Below is a small trained network, with its code and all its weights. Each question gives an input and a target symbol and asks what happens when units are switched off, that is, made to give their printed mean instead of their output.

import numpy as np


def w(rows, s, z=0):
    codes = np.array(rows[::2]) - 128.0
    scale = np.full(codes.shape[1], s)
    scale[-1] = z or s
    return codes * scale


def norm(h):
    return h / np.sqrt((h * h).mean(-1, keepdims=True) + 1e-5)


def f(y):
    return np.maximum(y, 0)


def softmax(a):
    e = np.exp(a - a.max(-1, keepdims=True))
    return e / e.sum(-1, keepdims=True)


def log_softmax(a):
    a = a - a.max(-1, keepdims=True)
    return a - np.log(np.exp(a).sum(-1, keepdims=True))


def net(x, mask):
    ids = ['ΔΛΞΦβεζθμψ'.index(c) for c in x.split()]
    T = len(ids)
    res = E[ids] + P[:T]
    u = 0
    for l in range(3):
        r = norm(res)
        for j in range(2):
            rows = slice(2 * j, 2 * j + 2)
            q, k, v = (r @ M[l][rows].T for M in (Q, K, V))
            z = softmax(np.where(np.tri(T) > 0, q @ k.T / 2**0.5, -1e9)) @ v
            o = O[l][rows]
            res = res + np.where(mask[u + j], z, o[:, -1]) @ o[:, :-1]
        u += 2
        y = f(norm(res) @ A[l][:, :-1].T + A[l][:, -1])
        res = res + np.where(mask[u : u + 4], y, B[l][:, -1]) @ B[l][:, :-1]
        u += 4
    return log_softmax(norm(res)[-1] @ U[:, :-1].T + U[:, -1])


Q, K, V, O, A, B = {}, {}, {}, {}, {}, {}
E = w([
[130,163,138,112,175,42,140,200,101,148],'Δ',
[175,137,153,90,176,57,118,184,123,145],'Λ',
[199,137,146,109,172,87,109,204,99,157],'Ξ',
[136,217,61,91,156,210,80,61,90,182],'Φ',
[101,96,171,107,115,89,59,55,160,105],'β',
[201,110,147,132,171,87,90,189,81,130],'ε',
[183,106,70,93,68,106,75,121,84,5],'ζ',
[191,114,174,95,157,93,87,208,97,175],'θ',
[213,109,144,122,41,160,140,157,172,111],'μ',
[148,108,98,120,42,147,168,128,12,123],'ψ',
],0.019)
P = w([
[80,186,139,184,56,68,153,102,122,98],'0',
[111,119,180,67,128,151,159,130,98,90],'1',
[146,133,139,91,141,161,125,106,98,85],'2',
[153,129,121,87,162,152,119,100,113,83],'3',
[114,70,102,87,142,123,124,102,153,140],'4',
[121,56,92,76,165,119,138,110,155,149],'5',
[131,56,86,78,177,116,147,104,163,154],'6',
[145,29,115,83,167,140,112,122,152,174],'7',
[157,22,98,119,180,136,107,111,154,155],'8',
[153,9,90,144,184,123,89,113,151,162],'9',
],0.012)
Q[0] = w([
[232,105,145,119,156,83,152,220,93,76],'0.h0',
[152,95,6,125,89,131,100,143,149,186],'0.h0',
[174,119,107,195,76,144,207,86,142,129],'0.h1',
[183,190,129,198,174,134,76,245,255,173],'0.h1',
],0.0066)
K[0] = w([
[163,112,94,123,79,65,169,127,109,173],'0.h0',
[163,96,121,55,159,188,207,129,103,105],'0.h0',
[99,148,120,104,3,215,240,138,113,85],'0.h1',
[236,165,166,91,126,86,158,180,236,171],'0.h1',
],0.0057)
V[0] = w([
[132,147,87,188,137,123,246,156,81,3],'0.h0',
[159,74,87,74,87,138,197,111,55,207],'0.h0',
[77,98,106,173,171,139,149,92,41,138],'0.h1',
[241,173,229,157,32,129,183,104,160,85],'0.h1',
],0.0058)
O[0] = w([
[40,103,254,238,141,58,39,223,129,81,108],'0.h0',
[8,51,53,75,163,77,49,251,206,75,254],'0.h0',
[158,172,173,116,221,236,125,76,241,70,138],'0.h1',
[77,116,54,84,181,142,46,100,37,141,123],'0.h1',
],0.0059,0.0055)
A[0] = w([
[173,145,126,157,36,152,254,117,90,96,97],'0.n0',
[137,160,120,110,82,171,162,93,86,122,230],'0.n1',
[109,127,144,127,131,59,192,112,125,167,211],'0.n2',
[106,116,197,68,81,147,147,116,177,59,249],'0.n3',
],0.0087,0.0017)
B[0] = w([
[91,200,131,170,127,137,64,203,142,12,158],'0.n0',
[44,111,112,147,144,124,142,174,200,126,254],'0.n1',
[220,86,98,100,87,132,101,135,117,165,160],'0.n2',
[206,172,90,159,115,168,75,95,139,49,205],'0.n3',
],0.011,0.0043)
Q[1] = w([
[132,153,109,131,77,153,75,154,23,84],'1.h0',
[166,164,208,122,159,47,97,80,130,117],'1.h0',
[179,68,71,149,77,155,143,141,254,78],'1.h1',
[131,175,132,127,190,84,135,110,135,185],'1.h1',
],0.0092)
K[1] = w([
[122,121,71,152,77,74,170,200,141,108],'1.h0',
[153,218,214,145,2,83,178,51,113,134],'1.h0',
[189,11,85,91,169,210,33,130,193,110],'1.h1',
[82,205,149,151,112,139,143,110,104,202],'1.h1',
],0.0085)
V[1] = w([
[188,151,112,128,230,88,100,12,124,97],'1.h0',
[139,63,113,120,94,70,93,42,196,93],'1.h0',
[207,75,74,39,85,101,114,184,96,172],'1.h1',
[187,124,143,208,2,19,186,114,156,135],'1.h1',
],0.0066)
O[1] = w([
[117,91,185,187,107,179,127,182,37,105,116],'1.h0',
[108,159,184,18,111,126,152,116,54,230,123],'1.h0',
[1,127,112,58,95,124,187,83,126,169,198],'1.h1',
[115,158,165,144,189,128,165,104,192,24,1],'1.h1',
],0.0089,0.0066)
A[1] = w([
[94,174,152,129,92,174,135,122,247,58,76],'1.n0',
[198,105,172,106,130,164,135,132,109,128,4],'1.n1',
[82,92,84,101,93,124,65,116,103,72,178],'1.n2',
[144,103,131,148,90,222,93,105,100,123,45],'1.n3',
],0.011,0.0018)
B[1] = w([
[86,141,105,177,115,129,114,89,253,47,166],'1.n0',
[161,107,135,183,124,159,140,158,108,157,140],'1.n1',
[155,170,120,128,102,156,156,139,117,106,251],'1.n2',
[103,127,64,53,122,137,138,122,113,127,180],'1.n3',
],0.012)
Q[2] = w([
[78,74,87,146,121,126,82,90,99,144],'2.h0',
[172,194,118,120,246,161,143,185,123,117],'2.h0',
[125,123,67,129,99,142,88,92,152,129],'2.h1',
[143,63,174,125,75,101,155,145,79,61],'2.h1',
],0.012)
K[2] = w([
[140,124,52,77,219,174,118,128,170,133],'2.h0',
[118,255,159,224,122,79,142,99,173,156],'2.h0',
[92,80,141,99,154,163,101,49,193,144],'2.h1',
[192,65,131,76,40,65,141,127,93,29],'2.h1',
],0.0078)
V[2] = w([
[10,202,100,176,221,59,151,246,28,209],'2.h0',
[73,174,54,77,168,181,185,100,228,248],'2.h0',
[65,62,153,152,89,191,87,129,143,36],'2.h1',
[204,172,87,169,149,95,238,177,196,2],'2.h1',
],0.0051)
O[2] = w([
[207,66,78,147,195,200,107,186,160,75,85],'2.h0',
[254,149,201,40,109,143,163,162,117,131,253],'2.h0',
[105,132,106,35,76,64,119,160,148,192,170],'2.h1',
[223,112,80,113,138,177,127,115,79,241,180],'2.h1',
],0.009,0.0054)
A[2] = w([
[40,168,128,133,135,147,151,85,165,117,1],'2.n0',
[101,197,106,131,114,153,113,67,254,20,79],'2.n1',
[137,70,139,114,138,95,132,83,131,200,63],'2.n2',
[134,166,105,85,77,170,140,99,137,117,166],'2.n3',
],0.016,0.0042)
B[2] = w([
[177,155,202,212,156,87,157,208,162,93,145],'2.n0',
[105,176,218,252,156,123,156,254,187,69,221],'2.n1',
[96,157,147,143,164,204,110,136,143,89,149],'2.n2',
[110,137,74,176,43,158,164,162,152,139,253],'2.n3',
],0.018,0.02)
U = w([
[147,188,171,216,117,145,151,174,199,91,52],'Δ',
[137,153,113,109,158,95,208,98,108,86,250],'Λ',
[176,116,56,150,180,141,161,113,133,67,51],'Ξ',
[250,118,156,134,95,105,120,159,111,155,100],'Φ',
[93,175,191,153,102,118,161,113,47,176,123],'β',
[89,42,90,200,145,127,110,88,121,112,229],'ε',
[96,146,131,166,120,123,120,114,100,152,41],'ζ',
[118,170,35,90,45,157,161,101,126,105,225],'θ',
[137,254,142,60,151,134,124,104,154,108,128],'μ',
[97,142,104,102,112,31,61,150,170,154,165],'ψ',
],0.007,0.0021)

Each question gives the input, a string of symbols that net reads in full, and the target symbol t.
The units are the heads (2 rows each of Q, K, V and O) and the neurons (one row each of A and B). Each row of codes is followed by its name. A weight is (code - 128) times the scale printed after its matrix; where a second scale follows, it is the last column's (O, A, B and U).
mask holds one flag per unit, layer by layer, with each layer's heads first. A switched-off unit (its flag False) gives its mean, the last column of its rows in O or B, instead of its output. The means were averaged over made-up inputs and are rounded, as every weight is.
A unit's drop is (log p(t) with every unit on - log p(t) with that unit switched off) / (log p(t) with every unit on - log p(t) with every unit switched off).
The circuit of an input: a set's keep is (log p(t) with only the set's units on - log p(t) with every unit switched off) / (log p(t) with every unit on - log p(t) with every unit switched off). Starting from the 12 units with the biggest drops (on a tie, the unit counted first), units are removed one at a time, each time the one whose removal leaves the highest keep (on an exact tie, the one counted first), for as long as the keep stays at least 0.8.
units of the circuit, in order: the units of the circuit, biggest drop first
most important unit: the unit with the biggest drop
k most important neurons: the k neurons with the biggest drops, biggest first
top k neurons in layer l: the k neurons of layer l with the biggest drops, biggest first
which heads matter: for each layer, one digit per head in row order, 1 if its drop is at least 0.15 and else 0, layers parted by /
input θ Λ θ ε Φ θ, target θ: units of the circuit, in order => [2.n1]
input ε μ β Ξ, target ε: which heads matter => 11 / 00 / 10
input μ β Φ θ, target μ: 2 most important neurons => [2.n3; 2.n1]
input Φ Δ ζ β β, target θ: units of the circuit, in order => [1.h0; 2.n1]
input ψ ψ ψ Ξ, target ψ: top 2 neurons in layer 2 => [2.n1; 2.n3]
input ε Φ Φ Ξ, target ε: which heads matter => 11 / 01 / 10
input Φ μ Φ Φ μ Φ Φ μ ε, target Φ: units of the circuit, in order => [2.n1; 2.n3]
input Φ θ Φ β Φ θ, target Φ: units of the circuit, in order => [2.n1; 2.n3; 1.n3]
input ψ Ξ Φ Λ, target ψ: which heads matter => 10 / 00 / 10
input ψ β θ, target ψ: which heads matter => 10 / 00 / 10
input θ μ Λ, target θ: which heads matter => 00 / 01 / 00
input Φ ψ Φ Φ ε ψ β μ Φ Φ, target θ: which heads matter => 00 / 00 / 00
input β ψ μ ε, target β: 2 most important neurons => [2.n1; 2.n3]
input Φ ψ μ Φ θ μ, target θ: which heads matter => 01 / 00 / 00
input Φ μ Φ Φ, target θ: most important unit => 1.h1
input ψ ψ Λ, target ψ: which heads matter => 11 / 00 / 10
input Λ Φ ε Ξ, target Λ: 3 most important neurons => [2.n3; 2.n1; 0.n2]
input Φ Φ θ ψ Φ Φ μ Φ Δ, target Φ: 3 most important neurons => [2.n1; 2.n3; 0.n1]
input μ Φ β Λ, target μ: top 3 neurons in layer 2 => [2.n3; 2.n1; 2.n2]
input ψ Φ θ ε, target ψ: most important unit => 2.n1
input β β μ Δ, target β: top 2 neurons in layer 2 => [2.n1; 2.n3]
input θ Φ Φ Φ Φ μ Φ Λ, target Φ: which heads matter => 00 / 00 / 10
input ψ θ ζ μ Φ Φ Φ ζ ψ, target θ: which heads matter => 10 / 00 / 00
input Ξ Φ Λ Ξ, target Ξ: which heads matter => 11 / 01 / 10
